Here is a tiny trained network, its code and every weight. The questions are about switching its units off for an input and a class, where a switched-off unit gives its printed mean instead of its output.

import numpy as np


def w(rows, s, z=0):
    codes = np.array(rows[::2]) - 128.0
    scale = np.full(codes.shape[1], s)
    scale[-1] = z or s
    return codes * scale


def norm(h):
    return h / np.sqrt((h * h).mean(-1, keepdims=True) + 1e-5)


def f(y):
    return np.maximum(y, 0)


def log_softmax(a):
    a = a - a.max(-1, keepdims=True)
    return a - np.log(np.exp(a).sum(-1, keepdims=True))


def net(x, mask):
    res = np.array(x, float).reshape(1, 7) / 4 @ E
    u = 0
    for l in range(3):
        y = f(norm(res) @ A[l][:, :-1].T + A[l][:, -1])
        res = res + np.where(mask[u : u + 4], y, B[l][:, -1]) @ B[l][:, :-1]
        u += 4
    return log_softmax(norm(res)[-1] @ U[:, :-1].T + U[:, -1])


A, B = {}, {}
E = w([
[110,211,211,129,249,104,100,155,35,67,134],'x0',
[58,93,211,169,97,228,152,194,195,77,159],'x1',
[175,36,181,120,124,159,90,71,89,133,139],'x2',
[248,171,139,208,189,169,162,162,184,174,131],'x3',
[125,131,124,128,132,130,124,128,123,134,132],'x4',
[144,111,146,86,130,68,157,165,150,129,170],'x5',
[132,95,58,95,189,175,145,130,160,35,133],'x6',
],0.0019)
A[0] = w([
[203,159,116,201,163,155,197,138,100,145,164,5],'0.n0',
[113,217,252,163,25,77,70,116,97,243,84,74],'0.n1',
[15,152,159,77,136,99,115,104,42,83,163,111],'0.n2',
[71,166,137,158,92,178,157,175,136,87,132,197],'0.n3',
],0.0029,0.0028)
B[0] = w([
[88,55,182,150,185,83,93,86,204,201,106,162],'0.n0',
[110,45,53,202,170,127,253,188,40,31,171,234],'0.n1',
[135,77,124,160,165,120,152,106,238,203,65,250],'0.n2',
[151,216,73,123,113,96,33,127,99,189,174,250],'0.n3',
],0.0037,0.0025)
A[1] = w([
[153,138,71,129,137,65,144,101,72,157,92,166],'1.n0',
[193,25,228,81,138,213,139,54,59,135,148,123],'1.n1',
[135,117,36,72,212,194,131,106,173,6,143,8],'1.n2',
[255,150,164,179,178,145,152,151,158,157,126,21],'1.n3',
],0.0035,0.0016)
B[1] = w([
[146,148,145,95,129,183,73,98,135,63,199,255],'1.n0',
[71,253,63,108,126,109,167,195,151,143,130,243],'1.n1',
[134,99,170,209,86,77,187,146,23,164,164,209],'1.n2',
[43,76,138,143,169,97,112,98,164,124,102,231],'1.n3',
],0.0059,0.0027)
A[2] = w([
[79,108,203,199,86,184,135,206,175,88,154,25],'2.n0',
[25,93,145,50,65,88,99,106,77,84,74,57],'2.n1',
[107,181,253,103,234,123,105,187,57,71,55,8],'2.n2',
[79,155,201,125,84,185,92,177,141,103,147,3],'2.n3',
],0.0041,0.0013)
B[2] = w([
[158,121,132,53,158,89,106,66,67,100,89,233],'2.n0',
[171,135,220,212,219,165,142,175,186,159,76,222],'2.n1',
[141,72,99,104,3,178,140,129,182,164,107,251],'2.n2',
[217,141,114,103,177,97,67,66,94,90,189,170],'2.n3',
],0.0053,0.0027)
U = w([
[120,92,181,163,217,127,124,126,192,154,85,106],'0',
[137,91,134,168,104,103,191,149,43,107,157,95],'1',
[183,150,131,57,145,111,50,73,95,95,143,89],'2',
[155,102,120,95,2,167,132,138,177,153,104,89],'3',
[106,128,118,111,139,132,123,143,126,122,139,253],'4',
[89,221,114,107,131,130,137,180,143,125,141,146],'5',
],0.0089,0.0039)

Each question gives the input, the list of numbers given to net, and the class t.
The units are the neurons (one row each of A and B). Each row of codes is followed by its name. A weight is (code - 128) times the scale printed after its matrix; where a second scale follows, it is the last column's (A, B and U).
mask holds one flag per neuron, layer by layer. A switched-off neuron (its flag False) gives its mean, the last column of its row in B, instead of its output. The means were averaged over made-up inputs and are rounded, as every weight is.
A unit's drop is (log p(t) with every unit on - log p(t) with that unit switched off) / (log p(t) with every unit on - log p(t) with every unit switched off).
The circuit of an input: a set's keep is (log p(t) with only the set's units on - log p(t) with every unit switched off) / (log p(t) with every unit on - log p(t) with every unit switched off). Starting from all 12 units, units are removed one at a time, each time the one whose removal leaves the highest keep (on an exact tie, the one counted first), for as long as the keep stays at least 0.8.
circuit, biggest first: the units of the circuit, biggest drop first
top k neurons: the k neurons with the biggest drops, biggest first
top k neurons in layer l: the k neurons of layer l with the biggest drops, biggest first
input [-4,-7,-3,-1,2,-6,-8], class 1: circuit, biggest first	[0.n1]
input [4,3,8,-6,-3,-4,-5], class 5: top 3 neurons in layer 1	[1.n1; 1.n3; 1.n2]
input [-7,7,-5,6,1,-5,4], class 2: circuit, biggest first	[2.n0; 0.n2; 0.n1; 2.n3]
input [-3,-6,-7,7,-1,-1,4], class 0: circuit, biggest first	[1.n3; 1.n1]
input [3,8,1,-4,-4,-5,-6], class 2: top 2 neurons in layer 2	[2.n0; 2.n3]
input [4,6,8,-5,-7,-5,-3], class 5: top 2 neurons	[1.n1; 1.n0]
input [-1,8,8,5,-7,-7,-3], class 2: circuit, biggest first	[2.n0; 2.n3]
input [-5,4,-3,-5,-3,0,3], class 0: top 3 neurons	[2.n1; 1.n1; 1.n0]
input [8,-7,1,-1,-4,3,-3], class 3: top 2 neurons	[2.n2; 0.n3]
input [6,-8,-3,-8,2,7,-1], class 0: circuit, biggest first	[2.n1; 0.n2]
input [8,-7,-1,-2,6,3,-7], class 3: top 3 neurons	[2.n2; 0.n3; 1.n2]
input [0,7,-4,5,-6,3,-5], class 2: top 2 neurons	[2.n0; 0.n2]
input [1,-6,-2,4,-3,-1,7], class 1: top 3 neurons	[1.n2; 0.n3; 0.n2]
input [4,-6,-7,-2,-3,2,-8], class 1: top 3 neurons	[0.n1; 1.n1; 0.n3]
input [-2,0,6,-6,4,-2,6], class 0: top neuron in layer 2	[2.n1]
input [-4,4,0,-3,0,2,4], class 1: top 4 neurons	[1.n2; 1.n0; 1.n3; 2.n2]
input [5,-3,6,5,0,-2,-2], class 5: top 2 neurons	[1.n1; 0.n2]
input [8,-5,3,6,5,-1,1], class 3: circuit, biggest first	[2.n2; 0.n3]
input [3,8,-5,-1,-4,8,5], class 2: top 2 neurons	[2.n0; 0.n1]
input [5,7,6,4,-3,3,-3], class 2: circuit, biggest first	[2.n0]
input [8,-4,7,-7,7,-6,7], class 3: top 2 neurons in layer 0	[0.n1; 0.n2]
input [8,-3,4,1,8,-3,5], class 3: top 2 neurons	[2.n2; 0.n1]
input [-1,-4,-4,1,0,0,-1], class 2: top 2 neurons	[1.n0; 1.n1]
input [-5,-3,8,0,4,-4,6], class 5: top 2 neurons	[1.n1; 0.n1]
input [8,3,-6,-1,0,-8,-2], class 3: top 2 neurons	[2.n2; 1.n1]
input [-6,0,-6,-2,7,-4,6], class 1: top 2 neurons	[1.n2; 2.n2]
input [-4,4,-1,-6,6,5,1], class 0: circuit, biggest first	[2.n1]
input [-6,-8,-6,0,5,5,-4], class 2: circuit, biggest first	[1.n0; 1.n1]
input [3,-8,7,2,-2,7,8], class 1: top 2 neurons in layer 2	[2.n0; 2.n3]
input [6,-4,8,-5,4,4,-7], class 5: top 3 neurons in layer 1	[1.n1; 1.n2; 1.n3]
